Each row was made from one small tree. Brackets hold a mark, then the marks that hang from it, in alphabetical order. Every link used is in the known rows. Write each row's tree.
Known rows
[P [D B [K [L R]]]]: [ -55   11  197 -186 -208  -82   67   -2  -38  -25  -32  -52   37   12
 -115  -14 -163   53 -127  -40  -56   76   55  111  -71   -4   57  102
   60   28   24  -97  118  -32  -59   67   81  -84   60  101   70 -114
  -55  -31   98   66   -7  137  108 -157]
[R [C [J E M]]]: [  27 -104    4   -4  -88 -157   54  -94  -34   44  101    4  158   40
  -23  -13  -61  -16 -108  -13 -109  -67   17   74    3  -23   96   64
  -67  316   13 -108 -128  -38  140  -28   42  -37 -155   33 -240  -91
  -44  -68   59  154  -74  -86   17  221]
[P A B D]: [ -44   32  117 -102  -91  -42   70   37  -29   28   16  -10   95   20
  -96    0  -89  119 -107  -80  -32 -146   60   32 -130  115  -30  100
   42   55   71  -85   14  -15  -15   54   25  -95   55   55  128 -114
 -172    9   48   74   46  101   77 -129]
[D [A C P] B [V E] Y]: [ -24   34  297 -102 -288 -187   -8  -91   20  -18 -111  -46  -50   17
 -133  111 -263  -95 -116  -35  -48  162   57  595    1   23   74  143
   41   33  -65  -78  127  -18  -77   36   67  -40   96  107   94  -66
 -259  -45   71   34  103  128  197 -171]
[P [A [C J]] B]: [   9  -11   85  -68 -155  -31   74  -51  -32   25   25   42  143   29
  -69   72  -76   33 -105 -108  -68  -29   80  315  -86   85   34  111
   83  152   20  -98   26   -5  -35   32   20 -102    6   29   46 -104
 -155  -23   45   64    5   63   69  -58]
[P A B [D V]]: [ -56   42   84  -62 -117  -22  116   24   -9   57   16   37   88    5
 -118    2  -85  114 -116  -83  -25 -122   21  269 -156   96  -30  105
   67   20   82  -59   45  -17  -48   62   63  -85   76   58  122  -96
 -177   15   43   71   62  107  116 -178]
[P A [D K V Y]]: [ -68   29  154 -113 -194  -68   79  -31  -17   95  -52   96   54   -3
 -145   -5 -167   62 -111  -28  -18  -38   -1  280 -109   59   -1  134
   50    3   63  -54  115  -22  -49   72   91  -47  128   93   70  -94
 -130    7   56   49   29   98  126 -183]
[J E Q R]: [ -13  -64   14   -7  -11  -84   61  -46   10   23   93  -57   72   26
  -24  -77  -31   14 -116   16  -80    4   30 -188  -39  -28   72   55
  -68  171   43  -99 -150  -52  158  -32   10  -23  -83   30 -228  -54
  -46  -53   82  135 -208  -60   60  180]
[Q E [M [C [A P]] [V B]]]: [  -1  -70   53   -4   79  -51   32  -52   64  -69   44 -406  -92   48
   -2   -7   97   63 -132   -4 -111  118   31 -398  101   -6  103   18
 -154   59   96 -119 -181  -70  118  -48  -89   30 -155   -2   55  -34
 -167  -51   48  147  152  -13   32  181]
[Y [P [A C] [D [V B]]]]: [ -25   19  115 -100 -156    7   64  -39   30   24    3  -52   82   27
  -63   37 -210   84 -119  -67  -46   17   60  275  -98   43   49  130
   69  -97  -18  -56   96  -19 -153   78   64  -86   69   37  116  -50
   11  -44   33  -13    1  117  104 -185]
[A [C [J [E [Q V]] R]]]: [  45 -122   18  -10  -38  -88   28 -130   26   19   85 -163   95   39
   -6   -9   -9  -15 -132   21 -100  110   40   83   27  -31  108   46
  -78  190   68 -131 -185  -39   89  -44  -23   -3 -119    2 -197  -45
 -114  -58   39  139 -143 -116   68  227]
[L [D A B [V [Q E]] Y]]: [ -42   40  248  -96 -195 -210   27  -61   20   25  -96 -126  -47  -30
 -107  -24 -100   20 -127   57  -49  120   -3  377   16    2   59   87
  -25   65   50  -53   18  -28   -5   24   71   29   56   90   24  -90
 -289  -16   78   68   97  107  172  -70]
[K [L B [D V] P R]]: [ -50   21  221 -236  -17   10   42   43  -24 -149  -38  -90   18    0
  -37    6 -184  177 -120 -110  -68    9   -4 -104  -96   -7  117   60
   84  -45  -96  -86  104  -35  -90   59   28  -64   40  101  100 -122
 -172  -46   88  121    8  175   41 -173]
[V B [Q E J [M [C A]]]]: [  21  -30 -100  139   62  -61   87  -58   80  -53   23 -433 -105   17
  -11  -36  275   23 -127   59 -116  223    9 -263  101  -23  127   -5
 -189  115  215  -90 -225  -82  162  -82 -112   89 -201  -30  -97  -26
 -203    4   60  116  147  -23   99  225]
[A B C [P [D K V]]]: [ -43    8  200  -69 -180  -52   98    2    3    0  -31   40   44   28
 -189   89 -186   50 -107  -84  -28  -53   53  499 -128   43   84  126
   98   -9  -60  -70  156  -20 -140   61   69  -78   66  119  130  -78
 -272  -44   79   92  116   99  122 -168]
[A [C [J M Q]] [P B]]: [  19 -103  196  -26  -90 -171   22  -54  -31  -26   61    1  131   48
  -74   73 -138   53 -108  -66  -81  -95   97  211  -22   -6   99   76
  -24  237  -27 -140  -68  -20   54  -21   22  -74 -111   34  -57  -87
 -193  -56   71  146  -55  -22   72  166]
[Y [P [D A B [V E]]]]: [ -46   69  182 -104 -234 -172   40  -20   30   19  -27  -36  -10   -9
 -127   -6 -191  -36 -133   19  -29  -10   27  453  -90   32   24  115
   13   23   64  -45   50   -6  -86   58  112  -42   73   68   44  -81
 -122  -24   54   36   73  124  165 -159]
[K [L B C [P D]]]: [ -34   10  220 -219  -66    1   13   43  -53 -148  -10 -131   27   32
  -55   17 -202  132 -110 -109  -61  -62   55  -52  -67   43   78   85
   62   -3  -75 -100   65  -32 -130   61  -14  -77   31   83  110 -129
 -131  -48   65  122  -29  154   49 -151]
[M E [Q V]]: [ -22  -50  115   26   -4  -53   14 -116   39 -101   80 -261   38   34
   18  -88   20   24 -138   45  -84   68    7  -14   11  -73   49   47
 -128   71  105  -89 -237  -46   62  -36    3   48  -89  -13  -98  -47
 -108   -4   22  156   -4  -32  103  114]
[Q E [V B [K [L D R]]]]: [ -37  -31  193 -171    7   32   52  -98   37  -20   14 -490   -8   22
   81  -63  -40  218 -148    1 -124  342   41 -270   81 -106  174   35
  -53 -121  -35 -101  -95  -94  -42   16  -50   -3  -47   62   71  -49
   64  -79  101   85  -70   91   63    0]
[R C [P A D]]: [  13  -35  -13 -144  -91  -70   42  -14  -26    8   36   17  108   49
  -84   67 -153   87 -111 -122  -40 -144   33 -129  -93  179    0   81
   77   85  -10 -105   28   -1    1   52    3 -108    0   83   54 -112
 -223  -29   14   49  168   61   -1 -151]
[Q E [J [M [C A] [V B]]]]: [   2  -86  -57   25   54  -82   81  -45   79   -9   79 -377  -49   33
   16  -59  196   24 -135   39 -125  145   23 -412  120  -63  123   -2
 -188  150  166 -112 -270  -81  199  -73  -75   50 -204  -25  -66  -29
  -87  -35   62  164   36  -52   43  321]
[V B E [K L] [Q M]]: [ -54   32  122   44    2   -7   94 -129   65  -46   25 -531  -95   25
   67  -71   61  136 -137   69 -123  422   33  -67  104  -92  192   71
 -123  -92   64  -56 -146 -106   -4  -44 -123   48  -94   32  -57  -29
   55  -25  108   66  -29   80  143   29]
[V B [Q E J [M C]]]: [   8  -12  -46  155   32  -68   81  -63   69  -85   16 -435  -97    3
    3  -52  216    8 -130   92  -99  229   25  -86   89  -65  117   20
 -198  114  217  -91 -239  -84  151  -80  -84  109 -187  -15 -181  -26
 -108    8   70  119   66  -26  139  234]
[C [J Q R]]: [  10  -50  -21  -35  -57  -44   91  -51  -13   64   74   53  106   19
  -28  -38  -20    1 -107   -6  -85    7   25  -93  -45   14   71   66
  -19  216   50  -87  -87  -41  134  -24  -10  -33  -66   16 -205  -67
  -15  -59   71  131 -186  -57   16  176]
[A [C [J Q]] [P B D]]: [  20  -56  191  -66 -122 -134   44  -11  -63    4    6    8  152   44
 -118   74 -169   97  -99 -103  -60 -161  100  204  -64   71   65   96
   17  177  -22 -127   -1  -11    0   11    8  -88  -36   41   78 -101
 -233  -43   53  122   22   12   79   47]
[D [A B] Y]: [ -40   32  230 -141 -195  -79   29  -15    9   49  -37  -23    0   11
  -88   44 -141  -21  -94  -17  -50   -7   67  213  -37   13   31  121
   18   90  -50  -78   62  -34   -9   43   33  -41   94   95   48 -102
 -158  -52   90   88    3  105   91  -66]
[M [C [A B]] E]: [  -5   -4  -33    4  -29  -23  100   11   32  -24   47 -143    2   39
  -78    3   97  -25 -106  -41  -83  -58    9 -160  -22   32   76   41
  -54  153   63  -81  -87  -47  125  -19  -36  -15  -74   13   21  -73
 -239  -49   45  161  111   25   24   78]
[E [Q J M [V B K]]]: [ -23  -74   67   51   29   -2   48 -133  103    1   64 -506  -55    0
   76  -93   97  145 -156   93 -121  318   44  -39  115 -128  147   30
 -182  -12  137  -92 -260  -98   36  -44  -87   83 -150   12 -104   -2
   14  -22   92  137  -58  -33   98  204]
[P B [D [A C] [K L] Y]]: [ -48   13  307 -195 -286 -121   52  -21  -48   12  -69  -40   49   27
 -153   55 -232   18 -101  -44  -34  -10  113  275  -55   59   26  156
   55   45    3 -120  140  -20 -102   66   56  -89  145  106  168 -121
 -133  -28   76   45  -39  151  168 -196]
[E [Q [J R] M]]: [   6  -60  -29   76   37  -55   41  -60   59  -80   52 -218  -44   14
  -26  -35   85  -29 -126   48  -72   89   24 -173  -23   -9   42   36
 -130  139  185 -108 -179  -54  129  -55  -40   48 -120    8 -243  -38
 -141   11   65  127  -49  -68   87  185]
[K [L D [P A] R]]: [ -33   -9  217 -273   -4  -18  -39    1  -47 -161  -43 -159   23   30
  -32   34 -209  155 -116 -113  -65   60   46 -378  -83   51   75   64
   89  -13  -62 -127   75  -24  -71   57   29  -84   38   77   96 -131
 -139  -38   74   53   25  172   16 -174]
[Y [D [A C] K V] P]: [ -43    8  148 -123 -279  -44   27  -64   29  -37   23  132   83   18
 -138   30 -234  -53 -128    8  -28  -21   51  573 -164    1   28  147
   83   -7    5  -47  151   13 -171   90  156  -70   84   64  -26  -52
   16  -38   34  -17    1  118  139 -198]
[L D P R]: [ -25   21  148 -212  -10  -32  -52    6  -46 -175  -41  -33   66   24
  -28  -24 -216  138 -113  -96  -79    9   26 -262  -80   33   77   69
   48    4  -95  -88   64  -23  -22   46   27  -61   14   61    7  -99
 -158  -35   70   90   49  114  -11  -97]
[Q J M V]: [  -9  -37   99   44  -10  -35   19  -67   60  -75   68 -256  -14   16
   -3  -26  113   25 -125   52  -89  134   28   12  -16  -65   47   46
 -121   54  134  -93 -180  -56   49  -30  -13   53  -92   16 -103  -45
 -119    5   53  151   -4  -30  112  122]
[D [K B [L P R]] [V Q]]: [ -76   19  172 -141  -85  -22   60  -47   12  -72  -17 -202  -56   -7
  -43   -8 -142  100 -138  -36  -60  208  -12  169  -28  -71  152   79
   55  -76  -12  -68   89  -45 -145   36   26  -24   32   85   -9  -99
  -60  -45  114   74   31  172  127 -196]
[Y [P A B]]: [ -34   22  127 -102  -99  -41   25    5   16    1   66   -3   59   13
  -52   18 -162   47 -113  -58  -29 -167   59  102 -129   85  -26  104
   31   42   50  -81   10   -3  -56   60   52  -91   45   35   57 -101
  -80  -22   40   49    1  108   76 -133]
[A C [P D]]: [  -6    2  189  -82 -111  -32    2  -13  -24  -87  -25  -47   86   60
  -93   77 -186   54  -92  -96  -59  -25   82   81  -89   59   49  125
   40    3  -80  -93   66  -27  -63   35    4  -73   33   57  101  -68
 -168  -32   36   69   45   66   74  -98]
[Q M [V B]]: [ -35  -17  128  -17  -18   18   43  -70   59  -23   69 -260    6   19
   44  -63   42  115 -128   49 -104  199   41  -43   19  -74   78   64
  -95  -36   48  -71 -119  -71    5   -2  -29   13  -54   27  -31  -33
   16  -39   69  121  -72   15   67   67]
[M C E Q V]: [ -16  -46    7   34    5  -61   33  -89   25 -158   68 -289   15   44
    9 -110   43  -35 -141   32  -87   22    3 -155   51  -55   54   52
 -158  140  147 -102 -269  -46  184  -63  -25   63 -129  -40 -136  -42
  -68   -9   12  179   47  -41   81  201]
[P [A B [C [J R]]] [D Y]]: [  24   -9  135 -167 -164 -102   69    1  -40  115  -48   72   92   46
 -135  114 -177  -15  -89  -89  -36 -102   75   82  -52  149   32  108
   62  146    1 -120  108   -4   12   37  -11  -91   59   80  104 -120
 -225  -68   61   73   31   22   51  -23]
[E [Q [J R] M [V [K B]]]]: [ -19  -77   47   17   63  -32   56  -90  110   27   84 -488  -88    0
   58  -69  118   66 -153   93  -89  235   18 -189   88  -86  128   13
 -178   17  174 -109 -253  -77   69  -59 -111   78 -141   27 -151  -27
  -32  -51  101  169  -78  -66   83  206]
[C A [J [M [Q E]] [R P]]]: [  51 -125  -78  -17   60 -152   74  -69   30   21  110  -67   46   48
  -33   23   64   13 -127  -27  -94  -55   -5 -444   26   74   62  -21
  -91  273  127 -127 -200  -28  152  -60  -46  -18 -189  -11 -132  -78
 -284  -39   31  135   68 -114  -32  254]
[D [Y [P A]]]: [ -25   16  193 -136 -137  -65  -31  -39   12   15    5   -3   31   20
  -41   35 -231    0  -99  -27  -33  -92   40   22  -73   52  -15  126
   -4   18    2  -79   44  -14  -33   59   50  -49   86   42   30  -91
  -33  -34   32   29  -26   88   77 -117]
[D B K [V [Q M]]]: [ -63   25  104   52 -159 -113   94  -77   45  -23   13  -51  -33  -23
 -103  -68    5   19 -145   68  -61  166  -17  542  -40  -42   75   91
  -20   37  128  -33    4  -35  -26   11   71   20  -24   71 -108  -58
 -176    9   90  100   67   65  168  -56]
[E [Q M V]]: [ -16  -67  123   36   16  -41  -12 -107   60  -98   78 -287   -3   21
    7  -55   65   77 -138   62  -85  125   20   54   -6  -79   51   49
 -127   30  108  -96 -196  -53   43  -25  -14   46  -87    7 -133  -44
 -140    5   37  144  -17  -29   97   94]
[P [D K V]]: [ -68   37   67  -37 -157   -7  124  -18   -4   36    7   83   81   -3
 -122  -54  -78   70 -116  -15  -45   -5   -7  307 -138    8   34  121
   43    4   52  -28   65  -38  -52   52   83  -39   68   69  -17  -66
  -72    2   60   88  -19   70  104 -124]
[M [C A J]]: [  25  -10 -103  -26  -84   17  100  -13  -11   36   38   14   87   28
  -50    9   88   -8  -95  -52 -107    0    1 -137  -31   54   71   64
  -12  206   59  -69  -37  -45  132  -10  -40  -33  -58  -15  -33  -72
  -92  -49   28  129   10    2  -23   99]

Write each row's tree
[ -20    6  240 -153  -91  -96   25   61  -11   67  -50  -33    3   48
 -144  101 -169   86  -77  -97  -46 -177   45 -160  -48  115   32   89
    1   41  -68  -90  107  -33  -12   47  -28  -71   69   92  271 -111
 -344  -58   63  115  178   80   33  -84] -> [C [A B [P [D Y]]]]
[   3  -59  -50   64   27  -65   54  -72   52  -54   51 -222  -20   15
  -21  -52   49  -63 -127   36  -68   52   14 -199  -11   -8   51   33
 -130  174  176 -104 -215  -53  141  -60  -31   46 -113   -1 -233  -38
 -131    5   52  131  -63  -70   87  202] -> [M [E [Q [J R]]]]
[ -23   18  206  -71 -212  -82   55   -5   -4  -25  -44   23   59   27
 -143   73 -218   31 -112  -81  -48    4   53  448  -88   48   47  129
   77    2  -51  -68  130  -20 -106   58   71  -75   61   83  149  -65
 -209  -45   52   75   72   93  125 -160] -> [A C [P [D B V]]]
[  -8  -80   20   12   55 -121   45  -65   64  -40  101 -244  -27   33
    0  -57   78  -49 -136   52  -84   80   22 -263   31  -45   56   22
 -153  158  167 -122 -260  -56  165  -69  -23   43 -159   11 -210  -43
  -96  -14   68  163  -68  -96   85  288] -> [Q E [J [M V] R]]
[  40  -23  -62 -157 -100  -40   56   -6  -45    5   33  100  106   46
  -74   57 -145   26 -112 -113  -60  -83   33  -86  -70  156   20   66
   67  136  -10  -93   44   -9    1   36  -20  -97  -10   51  -57  -86
 -136  -58   26   76   35    1  -24   -4] -> [L [C [J [R [P D]]]]]
[ -37 -115   97  -43   59 -106   42  -92   86   89  133 -402   -3   17
   71 -105   10  100 -155   95  -97  152   18 -221  100 -128  157   15
 -176   74   82 -118 -276  -79  109  -52  -62   27 -152   41 -188  -40
   30  -92  108  184 -208  -86   51  267] -> [J [E [Q [V [K B]]]] M R]
[ -24 -101  151   29   26  -96   30 -101   52    6  107 -338   28   18
   44 -106   65  141 -141   86 -115  162   50  -87   65 -148  125   27
 -171   71   69 -107 -256  -77   96  -42   -4   36 -150   18 -147  -35
  -17  -51   90  162 -149  -63   98  243] -> [J E [Q M [V B]]]
[ -37   -1  162 -143 -199  -65   18   -4   -2  -33   55  104  113   33
 -131   41 -232   35 -121  -43   -9 -191   87  299 -176   98  -13  127
   71   18   55  -85  119   31 -138   94  102 -119   54   58   86  -97
  -72  -24   33   -4   46  122  105 -203] -> [Y [D K] [P [A C] B]]
[ -61   35  234 -130 -204  -67   49  -50   15   90  -45  -42  -10   -1
  -79   46 -275   49 -118  -58  -48   23   45  397  -16   40   39  137
   33   14  -48  -72   90  -44  -68   54   30  -53  111  107  141  -66
 -108  -51   87   74   32  131  133 -146] -> [D [A [P B]] [V K] Y]
[   9    4  189 -136 -204 -115   45  -18  -71   76  -51   69  149   35
 -119   87 -190   58  -91 -108  -44 -140   84  247  -62  131   -4  131
   47  134   22 -111   85    1  -25   51   19  -97   74   49  164 -127
 -207  -18   34   59   57   62   92  -88] -> [P [A [C J]] B [D Y]]
[   0  -19   58  148   28 -103   33  -96   57 -110   32 -344  -64   10
  -25  -28  171   -1 -126   66  -84  160   16   71   12  -58   70   35
 -156  105  187  -86 -222  -58   75  -66  -33   94 -151   -2 -190  -50
 -230   46   60  113   97  -30  165  152] -> [V [Q E J M]]
[   9  -84  149  -40   -3 -147   53  -22   11   37   58  -92   33   48
  -82   86  -15   15 -101  -58  -89 -125   33 -116   -2   19  106   24
  -62  253    9 -116  -88  -34   64  -27   -6  -42 -130   40   41 -103
 -305  -67   71  179  124  -27   -5  197] -> [C [A B P] [J [M E]]]
[  -4  -68   90    1  -63 -125   56  -61  -17   41   84  -24  129   22
  -18  -27  -11   23 -107   14 -105  -21   30   37  -20  -73   86   64
  -83  262   41  -94 -146  -49  110  -26   46  -19 -117   16 -192  -85
  -29  -42   71  152 -142  -67   38  242] -> [C [J E M]]
[ -41   -3  117  -99 -215  -16   40  -56   27  -24   43  128   97   25
 -132   41 -212    2 -127  -24  -16  -64   33  466 -187   36   16  136
   93  -38   36  -49  142   18 -167   94  140  -82   67   54   11  -62
  -13  -25   21  -23   30  110  124 -226] -> [Y [D K V] [P [A C]]]
[  -4  -43   68  -52  -11  -76   49   53   32  -27   48  -89  -18   52
 -100   79   -1   13  -97  -56  -75  -98   37 -222  -23   43   91   39
  -39  156   -8 -112  -26  -46  117  -11  -35  -51  -87   54   61  -81
 -268  -76   68  168  109   34   -3  103] -> [J [M [C [A B P]]]]
[ -56   14  197  -88  -25   25   92  -65   58   -6   62 -386  -32   17
   51  -45   29  128 -135   19  -99  227   20    2   29  -77  162   66
  -57  -73    7  -75 -135  -81  -23   -6  -97    2  -33   74   53  -71
  -27  -45   86  147  -96   87  110  -28] -> [Q [V E [K [L B]]]]
[  16  -22   71  -66 -146   -2   50  -90  -22    4   13   17  134   36
  -47   71  -60    4 -103  -86  -82   73   65  243  -72   42   63  115
   79  130  -11  -88   19  -15  -30   24   20  -74   -3   22  -23  -86
  -93  -29   38   48  -26   44   49  -31] -> [P [A [C J]]]
[   4   -3  208 -181 -158 -108   24   17  -12   23  -46   -6   60   52
 -137  151 -212   85  -96 -128  -22 -132   87   68  -68  144   16  108
   79   17  -73 -116  112    1  -72   68    0 -103   85  104  223 -123
 -357  -40   41   44  178   99   63 -176] -> [R [P [A B C] [D Y]]]
